Below are the code and all the weights of a small trained network. Each question names an input and a class and asks about switching units off, where a switched-off unit gives its printed mean instead of its output.

import numpy as np


def w(rows, s, z=0):
    codes = np.array(rows[::2]) - 128.0
    scale = np.full(codes.shape[1], s)
    scale[-1] = z or s
    return codes * scale


def norm(h):
    return h / np.sqrt((h * h).mean(-1, keepdims=True) + 1e-5)


def f(y):
    return np.maximum(y, 0)


def log_softmax(a):
    a = a - a.max(-1, keepdims=True)
    return a - np.log(np.exp(a).sum(-1, keepdims=True))


def net(x, mask):
    res = np.array(x, float).reshape(1, 4) / 4 @ E
    u = 0
    for l in range(2):
        y = f(norm(res) @ A[l][:, :-1].T + A[l][:, -1])
        res = res + np.where(mask[u : u + 16], y, B[l][:, -1]) @ B[l][:, :-1]
        u += 16
    return log_softmax(norm(res)[-1] @ U[:, :-1].T + U[:, -1])


A, B = {}, {}
E = w([
[44,170,144,33,90,181,149],'x0',
[139,96,254,102,133,179,176],'x1',
[128,119,128,123,123,131,125],'x2',
[114,117,106,111,35,42,200],'x3',
],0.0043)
A[0] = w([
[85,92,222,101,194,128,112,79],'L0N0',
[202,39,107,155,121,74,182,187],'L0N1',
[223,139,114,153,197,182,69,146],'L0N2',
[28,178,106,43,112,112,211,62],'L0N3',
[124,149,6,81,112,143,88,150],'L0N4',
[147,96,254,114,162,113,194,135],'L0N5',
[213,57,122,167,239,100,113,207],'L0N6',
[213,73,141,228,219,176,67,140],'L0N7',
[160,121,204,47,190,110,95,89],'L0N8',
[26,143,132,114,150,141,130,154],'L0N9',
[235,80,158,231,108,56,121,161],'L0N10',
[128,200,116,140,111,86,184,118],'L0N11',
[62,165,104,106,102,207,149,103],'L0N12',
[85,225,102,61,98,220,139,73],'L0N13',
[147,183,127,31,153,103,55,6],'L0N14',
[134,144,123,46,251,177,29,152],'L0N15',
],0.0043,0.0024)
B[0] = w([
[157,120,174,149,224,33,119,184],'L0N0',
[149,168,104,161,149,222,101,211],'L0N1',
[60,111,133,94,151,32,66,222],'L0N2',
[115,47,140,145,254,62,80,220],'L0N3',
[68,52,117,161,199,127,94,209],'L0N4',
[86,82,251,35,139,128,145,228],'L0N5',
[23,162,141,13,145,118,65,243],'L0N6',
[64,61,114,61,160,98,136,253],'L0N7',
[125,138,147,155,156,54,141,174],'L0N8',
[141,67,151,145,113,135,230,189],'L0N9',
[219,191,147,191,130,220,189,234],'L0N10',
[116,130,133,144,147,173,118,165],'L0N11',
[142,171,85,142,60,126,165,194],'L0N12',
[196,117,110,212,90,108,74,213],'L0N13',
[163,112,84,140,122,99,191,141],'L0N14',
[252,190,81,212,42,253,197,240],'L0N15',
],0.0038,0.0043)
A[1] = w([
[68,142,61,107,120,156,41,119],'L1N0',
[91,90,169,145,192,148,43,168],'L1N1',
[186,194,50,203,146,115,85,183],'L1N2',
[143,102,158,139,101,65,136,56],'L1N3',
[174,95,178,75,83,107,122,6],'L1N4',
[151,81,100,175,52,106,194,103],'L1N5',
[228,131,189,125,123,159,158,99],'L1N6',
[124,105,106,145,169,227,125,146],'L1N7',
[57,148,50,124,143,89,97,185],'L1N8',
[106,173,252,121,96,124,185,90],'L1N9',
[213,213,64,182,94,216,151,73],'L1N10',
[148,158,80,242,49,112,95,67],'L1N11',
[254,168,221,169,99,217,209,53],'L1N12',
[70,104,41,131,65,44,93,119],'L1N13',
[87,163,81,183,91,154,146,171],'L1N14',
[171,126,178,132,101,216,142,126],'L1N15',
],0.0057,0.0014)
B[1] = w([
[227,170,125,195,72,142,157,212],'L1N0',
[76,162,117,148,71,62,111,224],'L1N1',
[139,103,118,68,48,178,172,232],'L1N2',
[180,66,69,126,133,190,160,151],'L1N3',
[98,127,89,150,146,164,137,166],'L1N4',
[194,188,101,148,101,160,107,174],'L1N5',
[120,157,98,183,105,64,66,208],'L1N6',
[146,63,117,111,64,118,228,199],'L1N7',
[189,195,179,135,122,159,151,228],'L1N8',
[163,117,3,140,122,164,136,240],'L1N9',
[47,41,222,46,237,95,175,199],'L1N10',
[94,21,133,74,112,204,199,189],'L1N11',
[174,235,83,179,75,133,36,255],'L1N12',
[77,146,222,115,211,108,58,221],'L1N13',
[79,32,131,82,179,62,149,180],'L1N14',
[120,151,56,154,135,105,121,204],'L1N15',
],0.0048,0.0051)
U = w([
[211,222,81,188,72,136,79,252],'0',
[127,7,98,66,99,152,233,104],'1',
[32,106,198,92,197,9,73,19],'2',
],0.013,0.00048)

Each question gives the input, the list of numbers given to net, and the class t.
The units are the neurons (one row each of A and B). Each row of codes is followed by its name. A weight is (code - 128) times the scale printed after its matrix; where a second scale follows, it is the last column's (A, B and U).
mask holds one flag per neuron, layer by layer. A switched-off neuron (its flag False) gives its mean, the last column of its row in B, instead of its output. The means were averaged over made-up inputs and are rounded, as every weight is.
A unit's drop is (log p(t) with every unit on - log p(t) with that unit switched off) / (log p(t) with every unit on - log p(t) with every unit switched off).
The circuit of an input: a set's keep is (log p(t) with only the set's units on - log p(t) with every unit switched off) / (log p(t) with every unit on - log p(t) with every unit switched off). Starting from the 12 units with the biggest drops (on a tie, the unit counted first), units are removed one at a time, each time the one whose removal leaves the highest keep (on an exact tie, the one counted first), for as long as the keep stays at least 0.8.
units of the circuit, in order: the units of the circuit, biggest drop first
top k neurons: the k neurons with the biggest drops, biggest first
k most important neurons of layer l: the k neurons of layer l with the biggest drops, biggest first
drop when u is switched off: that unit's drop, to one decimal
input [-4,6,0,1], class 0: 2 most important neurons of layer 0 : [L0N10; L0N3]
input [7,1,1,-5], class 0: 2 most important neurons of layer 1 : [L1N12; L1N6]
input [3,-7,3,3], class 2: units of the circuit, in order : [L1N13]
input [-6,-2,-5,1], class 1: top 2 neurons : [L0N10; L0N1]
input [1,-5,1,8], class 2: top 2 neurons : [L1N13; L0N15]
input [0,4,3,-8], class 2: top 4 neurons : [L0N2; L0N7; L0N10; L0N6]
input [8,0,-6,8], class 2: 4 most important neurons of layer 0 : [L0N15; L0N3; L0N10; L0N5]
input [-4,5,-3,1], class 0: 3 most important neurons of layer 0 : [L0N10; L0N3; L0N1]
input [-8,3,-7,-4], class 2: 2 most important neurons of layer 0 : [L0N7; L0N6]
input [6,8,-1,-1], class 0: top 2 neurons : [L0N7; L1N12]
input [0,1,8,4], class 0: top 3 neurons : [L0N7; L0N6; L0N2]
input [1,-2,3,-8], class 1: top 3 neurons : [L0N15; L1N12; L1N7]
input [2,0,2,-2], class 1: 2 most important neurons of layer 0 : [L0N5; L0N10]
input [8,0,-5,-6], class 1: top 3 neurons : [L1N10; L0N5; L1N7]
input [3,-6,8,-6], class 1: top neuron : [L0N15]
input [4,-3,-1,3], class 2: drop when L1N13 is switched off : 0.4
input [-1,8,-3,-2], class 2: drop when L0N5 is switched off : 0.9
input [6,-4,-8,4], class 2: drop when L1N13 is switched off : 0.7
input [1,-2,-5,-7], class 1: drop when L0N15 is switched off : 1.8
input [7,0,-2,4], class 2: top neuron : [L1N13]
